Table B holds the same points as the rows below and some others, measured another way and shuffled. Each row below is followed by which row of B it is.
B:
0: [ -86 -278   43  226  117   38 -247    0   -9  -90  -55  -32  245  221
   52  209   30  -85   24  -89  -85 -175  -61   -6  -76]
1: [ -35  -96  240  119  120   82  144  259  108  325  -73   55  -79  214
  -48    1  108 -190   41   22  254  356 -178 -274  312]
2: [-111 -277   73  271  230  -64 -181   93   81   37 -148  -14  199  417
  -72  199   90 -228   38  -40    6   -9 -137 -144  -37]
3: [ -69 -370   37  -34  105  452   37  476   12 -125   17   57  282  308
  151   74   30  -63  166  -69  -96    9  -19  -50  112]
4: [-103 -304   14 -222 -122  442    9  302 -273 -216  382   30  -83 -131
  371 -345  -52  115  136 -135 -132  173  274  101   87]
5: [ 237  434  373  485   91 -107  352 -255  -95  165 -365 -109 -209 -286
 -486  703   30 -250   99 -208  377  -46   76   86  440]
6: [   5   49  102   -8  -89  254  228  300  -55 -279 -129  -39   99  -31
  -16  220  -48   62  254 -216 -195 -150  224  222  147]
7: [ -13  -96  191  133   -2  -52  -28 -146 -315 -205  144  -97 -154 -225
  -12  146  -13   53  115 -188   36   -5  267   97  177]
8: [-142  259  415  -92 -324 -539  128 -128 -132   32  132 -114 -556 -384
   13 -316    0  363  110 -101    7  352  232  -29  341]
9: [-184  288  -69   -9 -260 -140   37   71   21    3  -22  -44 -339  -77
  102 -498  -86  -78    6 -197 -251  170  235  233 -246]
10: [  13 -428  -42  218  165  479 -237   77 -103 -121   61   29  395  151
  185  296    8 -151   13 -110  -22 -257  -59   54  -44]
11: [  92  526  272  242 -106 -159  375 -119  -62  284 -169  -64 -535 -336
 -279   29   -1 -221   35 -184  274  310  165   80  291]
12: [ -82  -34  340  264  112 -510  -52 -205 -121  -49  -85 -143 -184   39
 -254  260   80    4  118 -107  106   84   93 -114  226]
13: [  89  241  325  255  -83 -100  164  -98    7  -29 -272  -92   35 -198
 -200  510   -1  101  132 -159   52 -202   33  100  327]
14: [ -50 -357  -87   59   87  513 -114  228 -131  -81  170   49  163  113
  253  -59  -13 -176   29 -119  -44    0   59   58  -63]
15: [ -97   28  357 -157 -265  -77  163  250   75  -22  -10  -23  -49 -104
  135  -56   10  410  184  -27 -104  114    6  -76  397]
16: [  13  175  399 -174 -321  193  372  346   95   98  -47   27  -71 -263
  126   16   -2  378  192  -37   19  141  -19  -41  562]
17: [ -26 -151   62  167  157  258   76  334  137  104 -192   42  188  353
  -46  169   64 -262   82  -58   40   52 -129  -90   82]
18: [ 103  251  463  138  -24 -123  409    2 -162   77 -100  -82 -351 -291
 -284  310   49   30  208 -146  289  234  168  -43  595]
19: [ -58  113   42   58 -186  180   18  159  172  140 -113   37   67  -10
  168  -96  -34    6  -14  -74 -110  -23  -86   79   -7]
20: [ -61  105  294 -117 -215   75  274  391  185   47 -156   10   33   16
   62   15   11  249  193  -42  -93   96  -52  -56  353]
21: [ -89 -278   45  373  217 -103 -333 -158   -6   67  -60  -37  164  273
  -19  195   63 -242  -66  -64   51  -79 -134  -96 -122]
22: [-188  167  230  198 -177 -577 -222 -288  108  226  -58  -85 -236  -69
   30 -203   25  111 -111  -34  -17  129  -92  -92  -18]
23: [-141   64 -152  284  117 -136 -137  -76  -49  110  -36  -40 -271  186
  -74 -286   -4 -503  -87 -184  -24  199  144  102 -369]
24: [ -23 -156   56  415  213 -154 -243 -342 -273 -114   36 -117  -77   -6
 -135  257   16 -278  -10 -199   93  -86  166   80  -92]
25: [-286  -96   81   23 -123 -354 -256   74  195   87  -35  -31  -18  260
  164 -344   31   95  -27   -4 -221  116 -115 -110 -160]
26: [ -83  256   14  351  -54 -323 -125 -217   84  -20 -297 -111  -23   45
 -155  161  -33 -160  -19 -202 -162 -207   55  202 -237]
27: [-157 -361 -126 -145  -34  410 -113  264 -260 -174  405   33 -112   11
  377 -489  -48  -80   54 -145 -146  224  261  101 -130]
28: [ 134 -130  375   -4  -68  392  222  102 -261  -94  158  -10    8 -367
   96  341    1  244  193 -117  190    7  120   -2  606]
29: [-175 -453  -10  390  293 -181 -520 -169   24   64  -21  -39  257  447
   45  130   95 -264 -116  -19    9  -91 -218 -177 -252]
30: [ -39 -341  -45   19  103  539  -13  381  -46  -70   82   68  213  211
  206   -1   10 -171   90  -94  -46   25   14   11   19]
31: [ -13 -356  358   22   38  104  -17  110 -135 -101  121  -19  148  -27
   96  284   71  251  174  -30  103   10  -28 -170  460]
32: [-184 -260  -31  -73   11  217  -26  471  128  -70  -28   44  170  385
  173 -202   19  -68  122  -59 -226   91  -15  -39  -84]
33: [ -92 -171 -188  383  275  190 -200  160  217  190 -274   44  275  557
  -50  104   55 -570  -90  -81  -17  -60 -219  -31 -345]
34: [ -66 -351  382  -91  -78  -52  -89  -90 -403 -201  433  -78 -189 -328
  211  -31   25  387  154  -81   93  173  224  -99  447]
35: [   3  253   11  197  -51   97  165  126   68  -68 -291  -43   12   33
 -136  188  -50 -189  108 -225 -140 -139  133  240  -56]
36: [  57 -129  257  122   73  103  106  -35 -343 -164  147  -75 -156 -221
  -64  245   15    4  169 -177  156   78  255   39  350]
37: [-247 -200  -81  250   46 -261 -447  -60  191   29 -137  -39  221  412
  114  -96   28 -123  -98  -46 -255 -146 -169  -32 -396]
38: [ -16   90  186  241   16 -224    2 -209 -192  -63  -24 -110 -234 -156
 -150  146    0  -76   72 -189   71   36  200   95  104]
39: [-131  106  -78  107 -103   93  -34  226  253  106 -229   25  108  228
   94 -146  -20 -154  -11  -99 -220  -42  -87  100 -219]
40: [-174 -172  128 -226 -196  204   61  507  172  -59    3   51  174  184
  286 -216    6  268  164   -7 -254   75  -59  -60  142]
41: [-130   26   70  -13 -130   64   -4  133   45  335  145   58 -295  -27
  223 -516   13 -114  -89  -24   84  417  -46 -106   26]
42: [  23  418  409  225 -158 -517  174 -413 -246  130   23 -151 -639 -518
 -232   18    1   60   43 -183  249  271  269   50  355]
43: [ -94 -245 -235   74   -7  574 -161  394  195 -114 -144   76  529  349
  283   54  -49 -156   23 -117 -331 -324 -112  175 -307]
44: [  83  177  566  347   88 -441  216 -124   52   60 -392 -129   -4  -21
 -441  752  106  115  201  -79  234  -72  -86 -157  585]
45: [ 131  354  365  179  -68  -40  387  -89 -172  181  -49  -63 -450 -393
 -224  150   13  -83  104 -172  323  270  189   34  465]
46: [ -83   40   97  232  -71 -234 -176 -216  -83 -178  -84 -117   12  -76
  -27  168  -33   52   39 -187 -161 -219  130  171  -86]
47: [-144 -282 -234  140   96  341 -256  181   17   30   69   56  152  299
  244 -247  -15 -343  -79 -108 -143   10  -22   69 -360]
48: [  88  211  324  453   74 -355   20 -422 -165   31 -183 -147 -190 -235
 -334  510   33 -103   42 -189  230  -90  101   57  249]
49: [ -18   -4  135  589  308 -426 -188 -337  -29   -1 -330 -144   51  256
 -415  563   77 -366   11 -165  108 -185  -25   -7  -69]
50: [-182   12  240   80  -64 -460  -51   16   52  -90 -124 -102  -99  132
  -89   10   37  142  134  -88 -151   52   60  -50   82]
51: [-146 -114 -167    2 -102  372 -100  414  280   -1 -156   74  346  342
  270 -154  -39  -90   15  -81 -325 -148 -131  107 -266]
52: [ -76 -336  156  105  131  116 -123   72 -129   75  166   12  -10  108
  110  -26   68  -87   24  -38  140  186  -37 -167  153]
53: [-238  350  147  273 -137 -682 -146 -124  440  521 -347  -37 -233  255
  -91 -328   62 -145 -179   37  -15  259 -310 -185 -177]
54: [ -58  268  346  239 -214 -554  -91 -370    9   23 -154 -149 -158 -266
 -101  204   -2  262   13 -120  -30 -122   22   47  170]
55: [ -34 -444  -61  -43  102  667  -31  387 -163 -121  234   79  189  140
  294  -74   -5 -138   97 -104  -26   62   76   24   45]
56: [-156 -250  -15 -190 -196  393  -76  428  106 -133   83   59  283  127
  410 -215  -40  215   96  -52 -320  -76  -26   62  -22]
57: [  64 -131  127   27   45  393  205  236 -231 -260   52  -23   44  -91
    0  267  -22  -23  234 -205   -7  -49  255  144  262]
58: [-148 -372   19   62  -65  129 -362   74   35 -306   -8  -33  494  164
  282  203  -23  251   71  -86 -352 -429  -60   93 -117]
59: [  24  306  328  122  -80 -172  314   -6  -74  236  -51  -49 -470 -233
 -180  -54   32  -85   79 -113  248  379  122  -52  372]
60: [-251   57    2  256  -69 -487 -345 -144  246  120 -219  -69   25  277
   23 -163   19  -81 -106  -61 -227  -56 -145  -11 -344]
61: [-182 -308  145  226   78 -301 -391 -171    5    5   28  -64  122  202
   88   51   64   48  -39  -15  -43  -48 -128 -150  -49]
62: [ -92  -27 -104  144  -37  308  -61  336  330  100 -294   62  369  348
  126   53  -11 -176   -7  -66 -217 -181 -215   68 -196]
63: [  -2  -76  189   70 -105  140  -30  -72 -178   28  178  -20 -114 -267
  173  -19  -15   93   12 -107   89   68   81   29  212]
64: [ -41  326  477    1 -282 -479  231 -112  -88  -50  -55 -131 -375 -384
 -127   71   -4  383  194 -134   13  137  199   25  454]
65: [-189   69  147  217 -152 -502 -327 -299  110  150  -54  -83 -101   -8
   81 -156   15  100 -123  -44  -91    3 -106  -38 -129]
66: [-150 -203   16  -74  -41  234   16  473  165 -106  -98   39  253  332
  160  -56   10   36  146  -64 -253  -21  -43  -11   -6]
67: [-138  223  -28   70 -198 -145  -32  -53  -50  -25   11  -60 -295 -128
   75 -340  -79  -68   -5 -200 -187   91  228  222 -203]
68: [-117 -538   93  -21  130  238 -160  242 -168 -229  211    0  197  211
  203   45   39   61  152  -65  -74   21   57  -94  117]
69: [ 104   55    3   70 -140  560  150  196  -74 -324 -136  -23  313 -191
  101  411 -116   76  185 -262 -227 -440  193  385   81]
70: [ -39 -393 -168   53  105  702 -100  375  -18  -37   94   98  331  248
  297  -35   -8 -248   22  -99  -87  -55  -43   59 -126]
71: [  17  516  272  -16 -397 -107  321  -48  -52   68  -51  -66 -423 -522
    1 -134  -80  207   92 -190  -15  130  233  213  283]

[  83  -94   71  131 -240  160   42  106 -215  169 -181   31   52 -130
  221    1  -45  189  -89   -4  -15 -100 -166   83   92  125  100   70] => 51
[-153    5 -112  -20   62   49  100  125  203  119   64   95   29    3
 -145   23 -232  -74  -12  -61 -106  113  -16  100 -227  -37  -79  -75] => 56
[ 136  -77   85   82 -112   71  -57  -14  -79   50 -165   69   46  -50
  170   14  -25   71  -72  -16   78  -40  -39  -51  104   81   34  160] => 52
[  23  113 -294  148  144  184  161  -45 -337  -35  -88 -100  -52 -109
   37  -56  -17  232 -280  -43 -104  108 -260   41  107   -5 -112  251] => 14
[  81  -76   58 -100  253 -303  -96   48  192  -17  -46  221  -79  -88
 -112  115   36 -291  -35  -20  -61   60  158 -202   36  -81   15  205] => 61
[ 135   57  -78   67   81  169  -54 -211  -87 -166 -149  -15   32   68
   83  -24   15  168 -126  -44  124  143  -67 -116  100  -31 -230  337] => 65
[  61  114 -264   75  282   64   77 -121 -193 -122  -78  -39  -80  -78
  -47  -24   22  113 -257  -37  -83  154 -154  -72  115  -64 -179  325] => 38
[ 226   92  -84  125 -145  438  -23  -25 -200   31 -121 -233   56  -55
  138 -127   -2  319 -236   39  119  112 -142   40   61   46 -167  212] => 67
[-193  -31 -142   16  135 -107  162  112   44  116    4  186  -37  -98
 -114   80 -188  -73  -54  -72 -239   25 -112   88 -107  -13   19  -37] => 43
[ 131   18  -95  136  -95  211  117  197 -343  129  -65 -146   13 -121
  168  -80   30  129 -193  -34   47   42 -108   46   81   56  109  188] => 45
[-136  160 -468  137  386   33  336  -40 -476 -199    8  -60  -79   51
    5  -45   12  100 -213 -211  -51  244 -209  -36   77 -109  -88  403] => 31
[ 165   22 -175  108  220  -89   52  135 -221   96    7  -67  -89 -226
   28  -47   34 -142 -288  -20  -35   18   -2  -93  170   71  210  218] => 36
[  89  140 -275  141  161  236   93 -145 -296 -135  -82 -142   -9    7
   69  -89    2  222 -252  -63   56  173 -176  -39  112  -19 -181  343] => 64
[  41   18 -209  124  125  -23  189  258 -333  173   13  -65  -86 -242
   37  -40    2  -42 -258  -44 -136    5 -112   39   94   56  222  134] => 6
[-222 -124   86  -52 -142  -23  176  225    2  126 -103  257   38   22
   21  131 -103   45  161 -109 -147   24  -95  119 -183  -84  -22   -6] => 17
[ -49  -91   23   60 -151   67   85  250   55  244   22   64   84  -40
   63   -7 -205  -84    1  -61   12  -23   24  111 -136   98  178 -109] => 16
[ 147 -112   53  104  -51  -78  -34  149 -108  242 -120   77  -42 -301
  105   30  -40  -38 -198   62 -140 -173  -79    8  164  166  240   33] => 70
[ 206 -199  362  -52 -233  -47 -289   36  367  232 -211  230   38 -207
   31  115  -93  -45  -13  160  -81 -175   56  -31   30  113   14  -79] => 59
[ 103 -103   62    6   49 -164  -25  186   -2  179  -78  128  -66 -236
    6   68    5 -142 -121   31 -136  -68   11  -50   84   43  169   84] => 18
[ -78   16 -151  -32  259 -130   89   63   52   -3    8  128  -70  -59
 -149   60  -63 -123  -88  -63 -144  128  -16  -40  -59  -98  -70  140] => 68
[ 204  -14   42  111 -225  270   12  132 -288  141 -178 -112   24 -164
  204  -52   66  258 -178   41   18  -18 -154   49  119   63   20  181] => 11
[  84   20   20  -50 -118  232  -33  276  239  231   77 -103   48  -79
 -109  -59 -133  -55  -72   50   23  138   98   85 -234  -24  -52  -72] => 27
[-179 -154    3   72  151 -292   41 -235   49 -107 -171  427   33   96
   88  174 -179  -81   85 -158  -59  -85  -77  -88   86   61   26  125] => 44
[ 114  -58  268  -94 -252  229 -114 -125  -38 -114 -392  154   29   10
  113  124  155  429   66   59  -50   74 -195  -43   45 -171 -436  329] => 53
[ 194  138 -303  207  219  193    9 -182 -230 -119    1 -199   21   21
  104 -150  -54   49 -313  -77  208  144  -35 -119  171   95  -23  324] => 34
[ -20  -63   23   98 -161  171   -3  -54   79   98 -106   96  109   20
  100    7 -223  122  -24  -27   23  -29  -99   85  -53  115  -45  -32] => 19
[ -90 -167  182  -74  -67 -176   25  141  109   70 -128  317   24   11
   37  158  -48 -104  157  -80  -62  -14   40  -33  -75  -59   37   72] => 2
[  84   48 -192   10  346 -165   58   87 -108  -28   18   11 -111 -130
  -88    6   62 -190 -206  -57  -59  127   45 -149   90  -68   55  290] => 24
[ -28    5 -142  -15  270 -156   31   91  188   39  111   91  -24  -16
 -146   19 -143 -304  -76  -81   -4  124  145  -86  -96  -22   62   74] => 46
[ -27 -255  290   12 -184 -174 -177  -39  402  225 -176  403   85 -105
   49  161 -283 -110   91   43 -121 -242    7   34  -28  186  107 -210] => 3
[ -32   91  -68  -53  -19  284  106  -22 -113 -152 -142  -18   20  119
  -13   16   61  302    3  -69   10  273 -145    6 -111 -230 -411  316] => 25
[  35    1 -260  260  105   24  139   49 -254  113   66  -68   45  -52
  170 -108 -194 -110 -228 -131  114  -35  -38   15  115  232  320   76] => 28
